Each row is followed by its class.
[  -9  -32  100  -75 -203  -90  107   67   62  234  306  401   31  153
  347  158   79  667  156  249  -90   49 -241  628   -8  -10  -31 -166
  -89  -71   24  111 -150   80 -310  134  223  182   91] : B
[ -10  122  170 -139 -310  155  127 -173   99 -300  223  143 -174 -274
 -105  -87 -112  329   -9  -16  -44  -66    5  306   79 -110   52  138
  -78   57   73  -27  237  185   -9  208   18  108 -212] : Z
[-218   29  -81  309  152   -2  164   65   89  179 -358 -261  183  160
   50  209    8   11 -121 -231   14   79  110  -34 -236  -43   87   59
 -225   20   78  200  -13 -102  -85  128 -354  455  247] : B
[-298   42 -161  260  143  141  175  -18  145  146 -383 -258  149   90
   91  162  114  -40  -92 -302   81   70  141 -133 -234  -76   68   18
  -57   87  -30  147  -69 -115 -146  102 -285  402  228] : A
[ 627  337 -483 -326  280 -104  396  366 -100 -180 -270  177  -27  372
 -184 -276  -64  157  165  -16   84  302 -370   46  -33 -289  516 -256
  124  -23   36 -293  -77  -32 -209  352 -237 -107 -126] : R
[ -30 -213 -244 -101 -124   26  296  177  -42  427    7  170  176  285
 -118   28  137  470  227  322  183  -40 -224  505  -10   24 -153 -185
   63  -29  173  -92 -140   51 -294  229  134  -87   87] : V
[-214   14 -170  258  213   17  239   41  140  126 -327 -333  210  156
   56  179  -36  170  -95 -279  -84   -3   57  -20 -183  -25  159 -121
  -67  -11   41  169  100  -10 -132  226 -278  413  182] : P
[  84  194  -63 -166  197 -442  -14  112 -320   41  -69  -97 -198  529
 -275  167 -205  227  321   41  151  457 -199   29  266 -296 -138 -278
   14   52  279 -136 -417   42 -140  -72  -74  148  246] : P
[ 450  293 -438  373  -96  107  420  445    1 -128 -395 -309  353  -75
 -266   89 -162  156   48 -158 -120  159 -361 -110   -6  -47  459  -84
   84 -154  466 -314  -46   40 -188  347  -70   59  -27] : Z
[ 112  114  190 -239 -206   74  188   47   14 -249  253   93  -56 -137
  -84    2  -93  173  -26    2 -183  -64   -1  360  -54   20   40   24
  -26   93   77   28   26  165  -59  102   81  288  -85] : Z
[ 300  119  154    9  371  172 -166   12 -161 -150   28 -181  231  125
 -293  254   63  -77  -55    3  -13 -154  -26 -463  136  254  163   75
 -182   26  145   36 -279  -14 -104 -229  330  637   23] : R
[ 418  -29 -298  -91 -108   50  229  328  -62  484  -98  138  317    5
  235  113    4  514  250   65  121  -10 -261  593  -25 -108   85 -300
  -15 -108  107 -274 -254   98 -169  260  120   10  194] : R
[ 309   94   10   10  349  227 -113   58 -114  -17   66 -123   35  271
 -296  119  111 -117 -134  -24   -2   79   13 -306   71  206  279    0
 -177  -18   70  205 -269  -99 -149 -250  328  601   -5] : K
[-257   35  -15  194   82   11  152  -70  112   15 -320 -332  218  218
 -126  108  -30  116 -133 -234   57    8  124  -76 -111    6   71  -27
  -72  112   53  193    0  -55 -179   79 -260  481  189] : F
[-178  398  -18   41    0  -68  165  189 -163  -85 -174  -92   91 -339
   63  247  -95  -62  247 -255 -208  386  201 -216 -269 -297  204 -231
   16  -97   97 -145   95   73 -133  246 -244   16 -165] : Z
[-154  108  322 -291 -167   92   86 -113  129 -266  169  198 -114 -285
 -120  -39  -54  204  192  -53 -138  -85   29  261    7  -74   27   17
   38   81  190   85   78  192   50   53  -44  304 -124] : P
[  89  141 -284  -66  -73  -20   62  124  -33  225   41  169  130  186
 -103  149  166  493  187  115   56 -146 -247  369  117    7   73 -124
   -8 -144  132  -79 -232   18   -4  187  141  208   41] : R
[ 388  604  364   80   94 -196  -59  143  -96 -136  234  199  363   62
  353   24  179  737  -47 -466 -282  427  -31  166   38 -296   31  125
  -18 -261  104   27  127  366  102  299 -211  143   72] : F
[-273  -82 -165  205  204   38  228   93   -6   71 -374 -329  199  278
 -164  110   95  110  -16 -201  129   26  206 -195 -165   72   98  -85
  -83    7   68  139  -39  -81  -18  157 -392  419  167] : V
[  27  -64 -225   47  -72 -147  132   14  -48  203   80  326   35  162
  267   81  187  768   79  242    8 -150 -267  719   49   12   35 -271
  -81 -128  -66 -155 -187   24  -97  232  101  -27  111] : K
[ 325   63  -41  -17  176  189  -98  -15 -148  -86  -59 -260   27  204
 -145  165  -25 -174   32  -59  154  -62  -82 -316  198   73  310    8
 -267    5  148 -102 -420  -72 -152 -348  424  601  -66] : F
[ 416   46 -239  103  -42 -251  155   42  -40  588  219  283   60  267
   37   24  290  754 -104  246  -43   59 -168  487   10   71    0 -104
 -158 -132   15  -83 -126   46   34  205   41  161   75] : P
[-339  -70  -82  300  200  141  207   42  111   89 -432 -256  142   19
   83  143   -5   31  -39 -218    5   -7  146  -93 -279   30  138  -73
 -119  -55  -18  209   43  -74  -99  123 -294  413  119] : V
[  34  -32 -107  -10  -85  171  136    3  237 -213   72   27   20  -95
  473 -302  139   27 -274 -180  -64  174  110  407 -130 -179  315  -78
  164  -28   55 -172  167   81 -342   72   81 -123 -148] : R
[ 210  -33 -276   14  -90  315   76  132  261    5   56  -36  135   34
  485 -394  152   13 -162 -158   20  119   73   89 -105 -168  152   31
   89  -75  -18 -311  159   33 -252   41  104 -158  -11] : F
[ 111  -79 -153   31  -87  200  147   97   56 -176  -92   45   -7  -93
  489 -264  154  -20 -296 -100 -192   62  168  270 -163 -184  111 -105
   -8   -8  -83 -379  316   39 -273  164   15 -194 -181] : A
[ 530  158 -209   -7 -247   81  245  528 -160 -441 -100  -28 -383  -17
 -604 -251  114  503 -238  -60 -306  316 -216  338   52  -94  161   13
  190 -267  -80 -110 -126   17  252   87 -117   67  130] : R
[ 230 -138 -146  -58   49  242   81   65  178 -134   34   39  151  -12
  404 -179   58  -43 -234 -134  -82  190  225  -72  -89 -184  244  -48
  -74 -114   88 -243  222   75 -264  107   55  -50   10] : K
[ -58  321  201  508 -378  105  421  158 -103  -76  130  147  -41  -25
  163 -223 -221  679 -300 -234   87  187  -18  385  268 -317  142  154
  362 -287  -72 -319 -265  -52 -158  335  109  -52  -24] : P
[ 193  -21 -110  -51  -39 -188   -4  137  -73  433  178  238  126  351
   44   43  111  636  180  126   84   50 -253  490  102  -13   20 -208
 -144  -94   57    8 -350   36  -62    7  106  228  262] : V
[ 573  405   57 -258  233 -299  123 -136 -219 -455   95  129  191   84
 -277 -133 -359  354  220  -40  206  783 -318  250   43 -397  485  -79
  203 -204  240 -108 -338  -85  -81  -94 -156  291 -148] : V
[-150   19 -207  256  192  145  225   75  182  105 -286 -265  190  216
  -26   93   16  170 -170 -384  -58  126  115 -193 -223  -49  148   29
  -89  -97  -37  225   85  -76    4  245 -344  346  186] : P
[ 108   56 -211 -171 -191   54  356   87  -15  452  276  338  250  254
  154  228  100  479  175  117  -21  136 -208  283  -42  -38  -32  -93
  -59 -175   98  -54 -173  -75  -99  361   75   46   37] : A
[-259 -184   35  220  267   82  220  -21  141  110 -220 -283  153  225
    2   26   32  -64 -112 -194   83  195  181 -238 -201   34   35    2
  -33  100   70  192    9  -46 -102  -15 -353  411  296] : A
[-278   26  -92  362  117  120  189    7  172    8 -347 -274  201  183
  -21   66  -47   28  -79 -378    5  103  103  -52 -119  -98  163  -14
  -37   17   88  184   35  -22  -31   80 -262  393  169] : E
[ 224 -147 -226  -39   -9  309   98  -47  168 -137   -5   48   31  -40
  472 -236  162 -114 -279 -108   66  209  364 -184 -137 -212  154    1
  -29  -99  -80 -385  121   12 -240   31  139 -121  -77] : F
[-250  -31 -100  112  219    6  147    3  125  291 -298 -241  119  312
  -79   50   49   87 -102 -194  -29  145   79  -19 -180  -19 -116  -48
 -100    0   53  270   93  -56  -37  106 -452  359  278] : E
[  55  -45  -40 -125 -177   25 -157  -50   74 -125   18   99  -71  118
  346 -151  118  -28 -162   -8   24   66  187  266   16 -197  255  -29
 -143  119    1 -232  235   26 -256   -6   84  -35 -230] : E
[ 191 -106 -123    1   60   19 -116   44  261  -30  -77  138  -11   42
  517 -298  166  148 -245  -47 -178  172  -27  124 -166 -167  141  -83
    2 -104   -3 -266  272  143 -286    1  104 -294 -109] : F
[ 292 -114 -152  -50   -2  193  -28   24  209 -184   58  215  131    4
  557 -252   78   80 -240  -78  -62  149  280   77 -103 -221  146  -74
   16  -48 -115 -238  258   46 -306  125  136  -71  -83] : P
[ 215  136   41  115  141  -10 -247   70 -205  -50  158 -157  238  257
 -155  167   94  -74 -135   55    9  -84  150 -313  123  176    3   84
 -262   19   52   28 -229  -36 -175 -190  236  558   48] : Z
[-227   48 -135  263  258    6  201  -59  114   52 -332 -358  263  103
  -13  214   64   90 -127 -382  -24   99  159 -156 -285  -44  114  -73
 -159   23   72  160 -122  -36  -52   67 -300  431  315] : B
[-210   43  -60  230  171   49  339  -65   63   34 -183 -220  139  235
  -74  153   17  256  -93 -229   59  178  227 -228  -90  -22  -74  -24
  -49   21   60  204  -15  -93  -32  238 -385  508  281] : B
[ 406   13 -198  -92   55 -160  309   73  -20 -210  264 -299   53  225
    7  -87 -242  -11 -136 -103  174  564   38  181 -173  -89  716 -242
  183    0  144 -208 -526  -22 -287 -248  164  469  -78] : Z
[ -64   85  191 -246 -162  158  114 -119   53 -281  337  142  -96 -201
  -90    5  -86  353   97   65  -89 -106    6  216    3  -33  -18  104
   35   49   15  -48  149  154   72  184  105  117 -214] : E
[ 707  318  -23 -411  244 -236  249  584 -249   71   61  115   30  -96
   41   41  202  104  145  -86  157  538 -118  381 -208 -253  338   11
  316 -122  205 -162 -717   16   30  -36 -228  246  492] : Z
[-118  178  177 -353 -155 -156   81  -74   54 -124  201   89  -55 -207
  -96   68 -179  271  147   33 -132 -228  -22  279  157 -122  -11  -63
   30  -52  114  205  149  185   -6  226  -92  369  -17] : F
[-243   12 -201  281  209   -3  237  105   81   19 -347 -360  310   87
   10  257   30   91  -61 -258  -80   12  176 -241 -252   26   98  -98
  -49  -47   40  170   -5  -50  -74  202 -308  443  252] : V
[ -32  126  131 -379 -247  120  116 -146  120 -251  297  196 -269 -270
 -248  -96 -207  346  171   -8  -79  -64  -25  269  134  -98   87  -57
   55   54   48  166  217  137   56  261  -29  166 -253] : P
[ 546  191 -235  -84   87 -370  262  -84 -285 -531   27  -52   24  118
 -173  -73 -194  -87 -311   79  138  497  288   28   50 -229  446 -207
 -114 -118   59  -51 -235 -113 -260   92 -225  292  -48] : V
[ 369  153   78   36  298   59 -155  138 -221 -169  112 -133  204  309
 -265  176  123 -141  -73  -73  -58  -21  -56 -260   96  133  207   89
 -247   86  111    1 -331    5  -95 -257  329  560   42] : F
[  35  128  157 -318 -219  177  203  -61   22 -276  102   45 -124 -298
  -96  -24 -105  321  193 -106  -54 -149  -61  206   98 -160   -1   48
    3   86  145  -53  124  170    2  217   36  213 -194] : A
[ 244   35 -209 -131  -76   -5  125  275 -184  276  -70  199  200   54
    5   12  262  212  498  148  145   46 -298  371   75  -96 -205 -146
   14  -93  272 -166 -277  151  -79   59   58 -109   32] : F
[-224  -22  216 -141 -210  118  146  -86  168 -183  199  153 -184 -222
  -46  -24 -105  275  101 -100 -107  -21  -68  250  103 -166    8    8
   71   39  161   90  141  242  -43  170   34  108  -62] : A
[ 353  183  -29  -20  150  220 -148  103 -113  -31   24 -254  243  313
 -106  130  110 -162  -16  -65   71 -125    1 -434  100  252  208   30
 -149   24   93   60 -417  -73 -232 -297  439  610 -169] : E
[ 105 -190 -285 -142 -148  -16  192  188   58  853   75  232  147  183
  370 -168  306  284  127  161   67 -164 -164  449 -127   -8 -385 -148
 -130  -73  -38 -157 -235  107 -142   86  -32  -74  195] : A
[-270  -57  -50  323  303   -7   81   68  143  -25 -355 -247  299  292
   46  158   95   83 -133 -221  -36    1  125 -202 -281   57   41   72
 -105   36   25  166   -9  -56  -27   63 -287  317  286] : E
[ 205   87  149  -79  245  125 -125   28 -168  133  207  -56  224  235
 -112  198   84 -111  -98   54  -77  -98   99 -461   78  202 -103   76
 -137  -53   60   19 -272  -61 -107 -199  328  614   -1] : A
[-184  -31  -58  232  113   83  177   30  110  -42 -362 -315  215  137
   20  137  -50   53 -131 -264    8    4   21   -7 -107    5  178  -59
  -35   40   10  165   43  -34 -159  136 -265  389  173] : F
[-386  -14  -28  291  246   39  192   59   80   28 -296 -262  267  263
  -70  120   61   87   48 -305   72   68   90 -166 -169    9  167  -45
  -45   33   93  249  -50  -41  -86   73 -266  340  230] : V
[ 356  210 -181 -273  -57  -82  174  356  -33  -99 -232  -44 -276  -95
 -109 -228 -254   70  -71   75  -92  382 -275  502  -19 -500  347  -88
  413 -225 -107 -245   95  104 -290   53 -108  276  -80] : K
[ 180   75   60  -77  348   47 -215   32 -216 -110   64 -201  138  233
 -267  246  130 -184   42   60   20 -123   41 -463   75  187  173   25
 -256    8  159   41 -338  -57 -102 -343  378  576   13] : A
[-355   33 -107  216  143   68  185  -31  136  109 -336 -181  133  343
 -161   84   79  194  -60 -247   25  126  129 -175 -132  -52   56  -11
  -27 -102   -1  218   46  -24   19   97 -306  426  168] : K
[-204  -82 -120  -55 -196   55   24  239  168  523   74  298 -115  351
  244 -140  206  476   27  139  102  -40 -319  599   38  -55  -13  -82
  353 -154 -178  -68 -128  108 -167  115   88   50    8] : A
[  28 -141 -124 -102  -62  381   36  142  237  -29  103   85   52   32
  544 -216  266  -74   48  -93  -50  102   45   -6  -77  -59  263  -97
  -11  -34  117 -132  241  127 -376   62  180 -237 -239] : E
[ 395  -12 -115  -32   22  132  -11   76  150 -130  -38  120  212  134
  448 -256  144   90 -218   28  -77  164  174    8  -46 -147  112  -70
  -36  -72   31 -279  226   93 -343   36   75    6   13] : E
[ 314   22   17  -38  140  182  -16   27  -93  -65  146 -114   70  366
  -69   78   55 -135 -271   12   72  -42    2  -70  111  132  314  109
 -225  -40    4   84 -356  -82 -253 -225  330  630  -49] : E
[  10   71 -178  -29 -277  -39  212  251  -71  299  264  154  158  246
  203    3  262  476  119   67   61   14 -123  899   -1 -114   21 -207
    8   38  -23   38 -273  143 -457  129  184  299  133] : Z
[ -46  111  276 -293 -190    5   52  -85   33  -68  117  190  -58 -325
  -18  -52 -237  233  288   39   31  -98  -45  382   43 -159  -26   17
   30   27  166    6   89  154   22  120  -17   97 -190] : P
[ 387    3  -38   18  255   45  -65   68  -97    9   12 -117   66  238
 -143  169   85  -97 -187  100  -20 -193   64 -310  146  151   44   54
 -230   62   36   97 -187  -42 -185 -148  297  708   95] : B
[ 325  106  -78  -77  235  125  -37  107 -185 -138   39 -234  166  183
 -234  222   23 -169    1   57   61 -101  -37 -326   55  199  195   40
 -111  -32   72   34 -393  -48 -136 -202  331  586  -71] : K
[ -29  191  140 -199 -273   37  115 -135   61 -295  202  146  -63 -317
  -40   57  -75  319  147 -126 -106 -109   46  240  103 -165   32   30
  -37  -26  104   72   29  146  101  158   59  278 -109] : F
[-301   -7   42  234  126  106  144   83  162   78 -273 -181  152  228
   42   87    3   45  -92 -298  -25   74   59  -27 -210    2   77   50
  -11   -1    7  284  -64  -47  -70   40 -219  373  139] : E
[ 479  124 -361   80 -322  150  399  130  -58  300  216  198  212  214
   47    3  121  793  -93  121  -41   84 -270  627   61  -33   61 -100
  -72 -147  -73 -248 -182  -85 -164  330  190  217   71] : F
[ 399   93 -619 -108  -75  -25  521  -98  -88  272 -259 -293  330   30
 -213 -151  299  482  108  -20  133   12  -18 -210   19 -261   33  -41
   56 -416  106 -398   13  -11   48   86   46  -17  -50] : K
[ 237    8 -155 -123   67   85  -64   46   68  -96 -192  161   60  -50
  181  -97  102   16   84   90   47  117   94  -10  -56 -188   94 -100
 -106   28   84 -157  176    8 -281   78   -3   49  -51] : F
[ 380   40   91  -31  238  193  -16  -34 -161  -92  132  -84  127  205
 -130   92   49  -92 -119   70   55  -23   88 -312  186  163  128   42
  -90  -90   52  -10 -251  -51  -94 -235  345  692  -56] : F
